Each row of numbers belongs to one of the objects below and depends on some of the facts about them. Some rows are named. Which object is each other row?

How the objects are related:
lenek {β=395, Θ=129}
talun {β=969, Θ=865, Ω=nufu}
bokines {β=969, Θ=975}
gridor {β=868, Θ=649, Ω=fogam,baplu}
drobrus {β=969, Θ=289, Ω=zetrul}
vegresos {β=868, Θ=865, Ω=stadar,nevim,plepleku,duzu}
flomil {β=868, Θ=865, Ω=budes}
duzu {β=868, Θ=865, Ω=drabun}
neler {β=868, Θ=865}
tidrel {β=661, Θ=289, Ω=fadus}
greron {β=661, Θ=649, Ω=trusku}
lusokan {β=868, Θ=975, Ω=floga,sapul}
britres {β=868, Θ=129, Ω=talun}
dimen {β=395, Θ=975}
getaben {β=868, Θ=649, Ω=buzeskol,drabun}
sotepes {β=395, Θ=975, Ω=gulan,moskavi}
gridrom {β=868, Θ=129, Ω=keflom,trabra}
flolol {β=868, Θ=975, Ω=zusku}
plibren {β=868, Θ=649, Ω=damom,braflam}
takoflas {β=868, Θ=289, Ω=tremak,druplusul,flomil}
doplir {β=395, Θ=975, Ω=furon}
grostos {β=395, Θ=129, Ω=gulan,sapul,dumigum}
sokla {β=395, Θ=865, Ω=flikun,dredim}
kopo {β=969, Θ=975, Ω=zedak,faluk}
moskavi {β=868, Θ=975}
klilu {β=868, Θ=129, Ω=damom}
bedrolal {β=661, Θ=865, Ω=tredro,gulan}
stadar {β=868, Θ=865, Ω=brudo,gutranek,lusokan}
tikiflam {β=395, Θ=975, Ω=besa}
gikan {β=868, Θ=129, Ω=fadus,maflezu}
kelek {β=868, Θ=865, Ω=giplu,begipak,klotre}
fluzun {β=868, Θ=129, Ω=mifluk}
medeflil {β=969, Θ=975, Ω=floga}
giplu {β=868, Θ=865, Ω=zakler,trusku,trabra}
paklo {β=395, Θ=289, Ω=gripim}
kloronim {β=868, Θ=129}
kagram {β=395, Θ=289}
dipas {β=395, Θ=975, Ω=plorul,fogam,peren}
taplabom {β=395, Θ=129, Ω=braflam}
lebro {β=661, Θ=865, Ω=kloronim}
pegris {β=868, Θ=975, Ω=brudo,toru}
bruklaten {β=868, Θ=975, Ω=talun}
buzeskol {β=868, Θ=975}
brudo {β=395, Θ=289, Ω=floga}
pupade {β=661, Θ=289, Ω=lipes,flikun}
tavas {β=969, Θ=289, Ω=romu,bokines}
libo {β=395, Θ=975, Ω=bruklaten}
zipagus {β=969, Θ=289, Ω=brudo}
flaba {β=868, Θ=975, Ω=furon,paklo}
turil {β=661, Θ=129, Ω=nufu}
gagro {β=868, Θ=289, Ω=stadar,dumigum}
brimo {β=868, Θ=129, Ω=klabrobe,zakler}
zogrin {β=969, Θ=975}
veplar {β=395, Θ=865}
flokla {β=395, Θ=975}
dragrar {β=868, Θ=975, Ω=floga}
kluso {β=395, Θ=865, Ω=faluk,flistadrim}
tredro {β=868, Θ=975, Ω=trabra,gridrom}
nevim {β=395, Θ=649}
tripoto {β=868, Θ=865, Ω=brudo,dimen}
peren {β=661, Θ=975}
duskem {β=868, Θ=865, Ω=bruklaten,bokines,taplabom,flistadrim}
zasuzi {β=395, Θ=129, Ω=zetrul}
plenes {β=661, Θ=975, Ω=klasun,zaflam,tikiflam,dedan}
staflal {β=868, Θ=975}
romu {β=395, Θ=649, Ω=fligri,dumigum}
sevam {β=661, Θ=975, Ω=gutranek,druplusul}
baplu {β=868, Θ=289, Ω=gridrom}
katrel {β=395, Θ=649, Ω=libo}
tremil {β=969, Θ=649, Ω=sotepes,dumigum}
brebran {β=868, Θ=289, Ω=zaflam}
tiflel {β=969, Θ=289, Ω=stadar,plodran}
klasun {β=395, Θ=129, Ω=zetrul}
poflek {β=969, Θ=289, Ω=tredas}
nufu {β=395, Θ=975, Ω=keflom}
drutri {β=868, Θ=975, Ω=zetrul}
tredas {β=868, Θ=975, Ω=budes,romu,fadus}
furon {β=395, Θ=129, Ω=zasuzi,gulan}
vopul {β=661, Θ=129, Ω=tremil,grostos,zedak,talun}
plesos {β=868, Θ=649}
pledul {β=661, Θ=289}
gulan {β=868, Θ=289, Ω=baplu}
stidrom {β=868, Θ=865, Ω=sozum,maflezu,flistadrim,febre,zetrul}
damom {β=868, Θ=289, Ω=drabun}
voklil {β=868, Θ=129}
dumigum {β=969, Θ=975, Ω=keflom}
stekla {β=395, Θ=289, Ω=buzeskol,zipagus,peger,dipas}
tremak {β=395, Θ=289, Ω=stadar,flokla}
zedak {β=661, Θ=975, Ω=voklil,lusokan}
zado {β=395, Θ=289, Ω=dretrek,floga}
besa {β=395, Θ=129}
zetrul {β=395, Θ=129}
kome {β=868, Θ=129, Ω=navom,lebro}
fogam {β=969, Θ=649}
klotre {β=868, Θ=975, Ω=dredim,kluso}
trizo {β=969, Θ=649, Ω=furon,nufu}
drabun {β=969, Θ=975, Ω=lusokan}
faluk {β=969, Θ=975, Ω=gulan}
maflezu {β=969, Θ=289, Ω=lipes}
stiflapir {β=868, Θ=865, Ω=grostos}
plorul {β=395, Θ=975, Ω=zetrul}
dredim {β=661, Θ=289, Ω=greron,bedrolal,fadus,flomil}
lipes {β=969, Θ=129, Ω=gutranek,baplu}
plodran {β=969, Θ=289, Ω=klasun}
plesu {β=868, Θ=649, Ω=biru,moskavi}
druplusul {β=868, Θ=975, Ω=begipak}
babran {β=868, Θ=129}
drudruplol {β=868, Θ=975, Ω=bruklaten,brebran,tiflel}
gutranek {β=661, Θ=289, Ω=sapul}
kufle {β=395, Θ=975}
trabra {β=969, Θ=975, Ω=keflom}
sozum {β=969, Θ=975, Ω=buzeskol,libo,gridrom}
plogok {β=661, Θ=129, Ω=drudruplol,sokla}
gromur {β=868, Θ=975, Ω=fadus,navom,fogam}
navom {β=395, Θ=975, Ω=drutri,setri}
klabrobe {β=868, Θ=975, Ω=sapul}
mifluk {β=868, Θ=649, Ω=gulan,taplabom,braklo}
fefebro {β=868, Θ=129, Ω=nevim,moskavi}
gevi {β=969, Θ=129, Ω=ratal,zedak}
daplil {β=868, Θ=129}
togros {β=868, Θ=289, Ω=vegresos,daplil,lenek}
vatam {β=969, Θ=649}
viplo {β=969, Θ=975, Ω=dretrek,nufu}
trobil {β=395, Θ=649}
golo {β=395, Θ=649, Ω=zaflam}
flistadrim {β=395, Θ=975}
setri {β=969, Θ=975, Ω=gutranek,taplabom}
klibivu {β=868, Θ=865, Ω=plibren,lebro,flokla}
plazo {β=868, Θ=289, Ω=kaplavek,trobil,tavas}
braflam {β=395, Θ=975, Ω=gulan}
mibritram {β=395, Θ=865, Ω=toru,zaflam,kluso}
sobavol {β=868, Θ=289}
plepleku {β=395, Θ=289, Ω=gikan}
keflom {β=395, Θ=649}
fligri {β=969, Θ=865, Ω=dumigum,braklo}
fladrer {β=395, Θ=129}
pasas {β=395, Θ=975, Ω=klibivu}
biru {β=661, Θ=289, Ω=buzeskol,begipak,viplo}
begipak {β=395, Θ=865, Ω=toru,lipes}
gripim {β=868, Θ=289, Ω=zakler}
toru {β=868, Θ=649, Ω=dimen}
ratal {β=395, Θ=289, Ω=kluso}
budes {β=969, Θ=975, Ω=nufu}
kaplavek {β=868, Θ=975, Ω=ratal,katrel,plibren}
peger {β=868, Θ=975}
floga {β=868, Θ=865, Ω=gridrom}
zakler {β=395, Θ=975, Ω=floga,tripoto,flistadrim,zetrul}
febre {β=395, Θ=975, Ω=bedrolal}
dedan {β=868, Θ=289, Ω=pupade}
fadus {β=395, Θ=865, Ω=plibren}
flikun {β=969, Θ=865, Ω=stiflapir,talun}
silofil {β=395, Θ=649, Ω=peger,golo}
klogre {β=395, Θ=289, Ω=bruklaten,drutri,plibren}
trusku {β=395, Θ=865}
braklo {β=661, Θ=129, Ω=zado,trabra,nufu}
dretrek {β=969, Θ=975, Ω=keflom}
zusku {β=661, Θ=129, Ω=dredim}
kigri {β=395, Θ=649, Ω=fligri,libo}
zaflam {β=868, Θ=975, Ω=flomil}
sapul {β=969, Θ=129}
suklol {β=868, Θ=975, Ω=klabrobe,klotre,vopul}

Named rows:
lebro:   4   2   2   8 -12 -28  -5  -4   2  -5 -14  34 -18   6  -7   6 -13   4   5   1 -23 -20 -10  14 -17  16  19  18  15   5 -14 -25   1  25   4  -1   6  30  15  -9   7 -26  18 -14   2   8  -3 -10  51   2  17  22
klasun:   5   1   6   3  -2   2  13   8   0   0   5  -8   6 -11  10  -5  -3  15  -7  -9 -12  28  14  -5  12 -16 -14   6 -15   1  -2 -14   3 -11   9  12  -2  -4  -5  13  -6  28   2  -4   2  -7   0   4 -14  -2  12 -13
stiflapir: -12   4  -9 -10  -3 -23 -11  -4  -4  -2  -8   8  -4   8   2   0  -9  -1   6  -6   1  -6  -2   1   8  15   9   1   6   5  13  -1  10   6  11  -5   0  22  11 -10   1  -3  -5   5 -11  -2  -4  -8  12  -5  23   8
kopo:   2 -10  -8  -3   6   8  15   5   4   5   6  -1  -9   4  -6  -7  10  -2 -10 -12   1   9   6  -3  -3  -5   0   9 -11  -9  -4  -6   2   8   2  15   2  -1 -11  18   2  14  -2 -11   8  -3   1   4   6  10  -2  -8
faluk:  -6  -8 -12  -3  18   7  17   6  -2   5   9   3 -10   1  -9 -13  12   7 -13 -12   5  12  13  -4  -5   0   1  11  -8 -11  -5  -6   9   4   3  12   1  -5  -8  19   0  10  -2 -11   6  -2   7  -2   6  14  -3  -6
daplil:   4   0  -3  -2   8 -12 -13  -6  -1   4  -3  19   9   3   3  -3  -2  -6  -6  -2  -2  15   0  -2  -4   0   5   9  -2  -4   0  -2  -7   4  13 -11  -3   4   7 -15 -14  -1  14   1   1 -12 -16  -2   1  -9   9   2
peger:   7  -3  -6  -7   3  -2  -5  -6   0   8  -1  13   1  10  -7  -8   9 -17  -7   5   5   9  -1  -1  -4   5  12   6  -6  -9   3   3   3   8  14  -1   5   1   4  -6 -10  -2   3  -4  -1  -7 -16  -3   3  -2   7   9
pupade:   1  -3   0  10 -14 -13  -7  -7   2  -2 -12  33 -18  -1 -12   3  -6  -3  -4   9 -17 -15 -12  12 -18  15  22  18  11   0 -18 -21   2  23  -1  -1  13  19   7  -2  13 -33  17 -17   7   7  -7 -12  45   7   4  26
dedan: -11  -2  -8  -8  -7  -5 -10  -9  -2   0  -6   8  -4   1  -3  -2  -2 -11   0   3   4  -2  -5  -1   6  14  12   2   3   1  11   1   8   3   8  -4   8  12   4  -3   5  -7  -7   2  -5  -5  -9  -8   6  -1  12  11
biru:   3  -3   2  10 -15 -12  -5  -7   2  -2 -12  33 -17  -2 -12   4  -6  -4  -4   9 -17 -15 -12  12 -18  16  23  19  12   0 -17 -21   1  22   0  -1  14  19   8  -2  12 -32  17 -17   8   6  -7 -10  45   6   4  25
greron:   0   1   5  15  -7 -19  -7  -4   3  -8 -10  37 -13   2 -11   2  -9   4   5   4 -25 -11 -18  18 -17   6  19  16  11  -6 -14 -27  -2  20   3   3  10  20  11 -17   3 -35  23 -16   9   7  -7  -8  44  -4  -2  16
kagram: -16  -3  -1  -1  -8  16  14   4   2  -3   6 -20  -8  -2   1   1   4   0   5 -15  -2   8  13  -9  10   5   2   5  -3   5  10  -6   3  -3   4  15  13   6  -6  17  12  24 -27   2  -3  -7   2   0  -1   2   7 -13
katrel: -22   2   2   4  -2   5   9   9   2  -8   8 -18  -4   2   4   0   0   9   9 -19  -7  10   6  -3  12  -6  -2   0  -5  -2  11  -9   4  -2   4  19   7   9  -5   4   6  19 -20   2  -2  -6   3   1  -2  -7  -1 -22
dragrar:  10  -6  -1  -7  -5  -6 -11  -1   0   6   4  13   6  10  -8  -8   3 -12 -22   7   7   2  -2   1  -2   5   9  -1  -9 -14   8   3   9  15   7  -1   1   8   0  -4  -5  -3   5  -4   3 -14 -13  -6  -2   1   4  12
romu: -22   4   3   3   1   6  12  10   0  -8   9 -18  -5   1   4  -2   1  10   8 -20  -6  11   8  -2  12  -3  -1   1  -3  -3  12  -8   4  -4   5  18   7   8  -3   4   4  17 -18   3  -3  -7   4   2  -1  -7  -2 -23
drutri:  14  -2  -4  -9  -6  -7  -2  -6  -2   7  -4  16   2  -2  -5 -13   2  -9  -9  14   0  13  -3   4   7  -1   4   2 -13  -7   4  -4  15  -2  16   2   3  -1   3   0 -11  -3  11  -8  -2   1 -14  -4  -3   1  16  17
suklol:   4  -3  -7  -7   2  -6  -7  -4   0   8   0  11   1   9  -5  -8   7 -15 -11   6   7   8  -1  -1  -2   3  11   4  -7 -11   2   5   6  10  10  -2   3   2   2  -5  -7  -5   5  -5  -1  -7 -15  -5   2   0   6  10

Rows to name:
No name comes twice in this set of rows, the named rows included.
  5  -4  -6  -7   0  -6  -9  -4   0   7   1  12   2  10  -6  -7   6 -14 -14   6   7   6  -2   0  -2   3  11   2  -8 -11   3   5   6  13   9  -2   3   4   1  -5  -7  -4   4  -5   0  -9 -15  -6   1   1   6  11 => pegris
-13   2  -4  -3   0 -11 -11  -6  -1  -5  -4  13   0   6  -3  -3  -4  -5  10  -3  -4   3 -10   5   6   4   9   0   3  -4  15  -6   3   0  13   0   6  13   8 -19  -6  -8  -1   4  -4  -4 -11  -5   6 -13   6   0 => plesos
  8 -14  -2  -3  -2   9  11   9   5   4  10   0  -4   5  -7  -5   5  -1 -20 -10   0   3   5  -1  -3  -5  -2   3 -13 -12   2 -10   4  14  -2  16   1   6 -13  19   4  15  -2 -11  12 -12   2   3   2  10  -4  -7 => medeflil
  3 -12  -6  -2   3   8  12   5   6   5   8  -1  -7   6  -6  -4   9  -3 -13 -12   0   6   5  -4  -4  -6  -1   7 -12 -10  -3  -7   1  12   0  15   2   2 -12  17   3  16  -4 -11  10  -7   1   3   5   9  -3  -8 => drabun
-15   0  -8  -7  -6 -18  14   9   0  -1  -6 -15 -16   0  12   7  -6   8   7 -22  -4  -7  -3   1  17   2  -3   5   0   6   4  -4   6   8  -5  11  -4  20  -5  19  17   7   2  -5  -6   5   8   7  20   2  11 -16 => talun
 21  -4   4  11  -4 -10   0  -5   5   6  -7  39 -14   6 -16  -4   4 -10 -10  11 -17  -4  -9  12 -28   6  22  23   2 -10 -25 -19  -3  26   6   2  11   9   8  -5  -3 -28  26 -23  11   5 -13  -6  41   7   0  25 => peren
-11 -10  -8  -5  -6   9  13   0   3  -3  -1  -4 -13  -5  -3   0   1   1   2 -14  -4   0   2  -3   6   4  -1   6  -2   4   6 -12   5   0   0  13   7   9  -9  20  14  11 -12  -5   4  -1   5   1  10   8   6  -7 => plodran
-12  -5   5  -2 -16  14  10  10   1  -4  10 -21  -4  -2   2   2  -1   4  -9 -13   0   1  11  -6  12   6   0  -1  -5   0  16  -5   9   3  -3  16   9  13  -9  20  16  21 -23   2   0 -14   5  -1  -5   4   3 -12 => zado
  2  -7  -7  -4   2   0  19   9   2   9   3 -11 -11   0   3  -3  10  -5 -11 -11   3   8  -1   0   6  -7   0   9 -13 -11  -6   2   3  10  -5  14   0  -1 -12  23   8   5  11 -15   4   0  -2  10   9   8  -6 -14 => budes
 -8   1  -6  -9  -8 -22 -14  -4  -1  -3  -7   9  -2  10   1   2 -11  -2   3  -5  -1  -9  -3   2   7  13   8  -2   5   5  16  -4   9  10  11  -4  -1  25   9 -11   1   0  -7   5  -9  -6  -5  -9  11  -5  24   8 => tripoto
 -3   4  -2   8  -1 -29  -5  -2  -4  -5 -11  37 -19   3 -10   0 -12  13   0   0 -18 -17  -4  14 -19  21  20  19  18   2 -15 -24   9  21   5  -4   4  27  17  -7   6 -31  18 -14   1  10   4 -16  51   7  15  25 => bedrolal
-11   2   1   4  16   3   9  12  -4   0  13  -9   4  -2   6  -5   3  16 -13 -19   0  25  23  -9   0  -4  -5  10  -7  -6  -3  -4  -1  -1   4   5  -4  -3  -3   9  -4  22  -4   0   2 -15   4   0  -9   0   0 -18 => grostos
 -1   2  -5  -2   7 -19 -15  -3  -3   5  -4  14   8   2   7  -1  -3  -4 -11   0   1  14  -3  -1   1  -3   4   6  -4  -6  -4   4  -4   7   7 -12  -6   4   4 -11  -8  -6  20  -2  -1 -10 -15  -2   0  -8   7   2 => britres

The same objects again, as new rows of numbers:
Some objects and their rows:
zetrul: -24 -27  20 -17 -10 -10 -16   9   4  11   7   4   2
brebran:   8   1  -5   9 -12   4 -16  -3  -8  -4  -4  -7  -7
silofil:  -9  -2  17 -10   2  12 -23  14  16 -12   3  12   7
turil:  -3 -17  15  -8  -4  -2  10   2   0 -15   7  14  -2
stiflapir:   9  -7  -9  11  -4   1   3  -6  -7   5  -2 -10  -8
biru:  -7 -11   3  -7  -5  10 -10  -7   3 -10   6  13  -9
druplusul: 10 15 -4  5  9 -4 13 -1 -1 11 -3 -9  7
mibritram:  -6 -26   6  -5  11  13  -3  -1  11   5   8   8 -13
viplo:  10  21   3   9  -3  -9  35  -8 -13   2  -1  -2   9
dragrar:   7  29  -1   0  18 -11   7   0  -7  13  -4  -6  -3
togros:   5   2  -6  11 -13   3 -14  -2  -8  -4  -6  -7  -8
faluk:  17   8 -18   4   0  -1  20 -15  -2   3   4  -9  20
vatam:  -5  27 -14   3 -19  -9 -10   1 -10 -15 -10  -3  15
fogam:  -7  26 -15   3 -20  -8 -10   1 -10 -15 -10  -2  16
klotre:  11  13  -5   5   8  -3  12  -2   1  11  -2 -10   8
trabra:   7  28  10  14  -3 -11  44  -4 -18  -2  -5   1   3
tikiflam: -8 -7 11 -8 19  8 11  5 19 10  6  7  4

Rows to name:
No name comes twice in this set of rows, the named rows included.
 11  16  -1   4  -9   2 -22   6  -1 -12  -5  -6  13 => plibren
 -5  -7  -4 -11   2  10 -17  -8   4 -11   6  14 -12 => gutranek
  8   3  -8   9  -9   4 -17  -3  -8  -4  -4  -7  -9 => damom
 -3 -29   6  -5  10  14  -2  -2  13   5   9   7 -11 => fadus
 -7 -21  13  -5  -1  16 -19   2  11  -3   6  10 -10 => klogre
 10   5 -13  -2 -10 -15  -2  -6 -17 -10  -1  -5   2 => gevi
 -2 -14  18  -8  -3  -2  11   3  -1 -15   6  15  -5 => braklo
 -6 -18  -2  -8   3   5   6 -10   4   1   8  10 -10 => lebro
-19  -8   4  -7  15   4  13   8  20  12   0   7   6 => flistadrim
  7  26   7  13  -2 -11  41  -5 -17  -1  -4   0   4 => dretrek
-13 -11  31 -17   6  -3   0   0   9  29  14   4  11 => plorul
 -6  -8  14 -10  19   7   8   3  18  13   9   7   5 => navom
 11  22 -14   1   5  -9  17 -12  -8   6   2  -6  11 => setri
  2 -28  -4  -6   2  13   7 -14   9  -3  12   8  -3 => bedrolal
 -5  -5 -16  13  -8  -4   7  -2  -6   6  -9 -11  -8 => neler

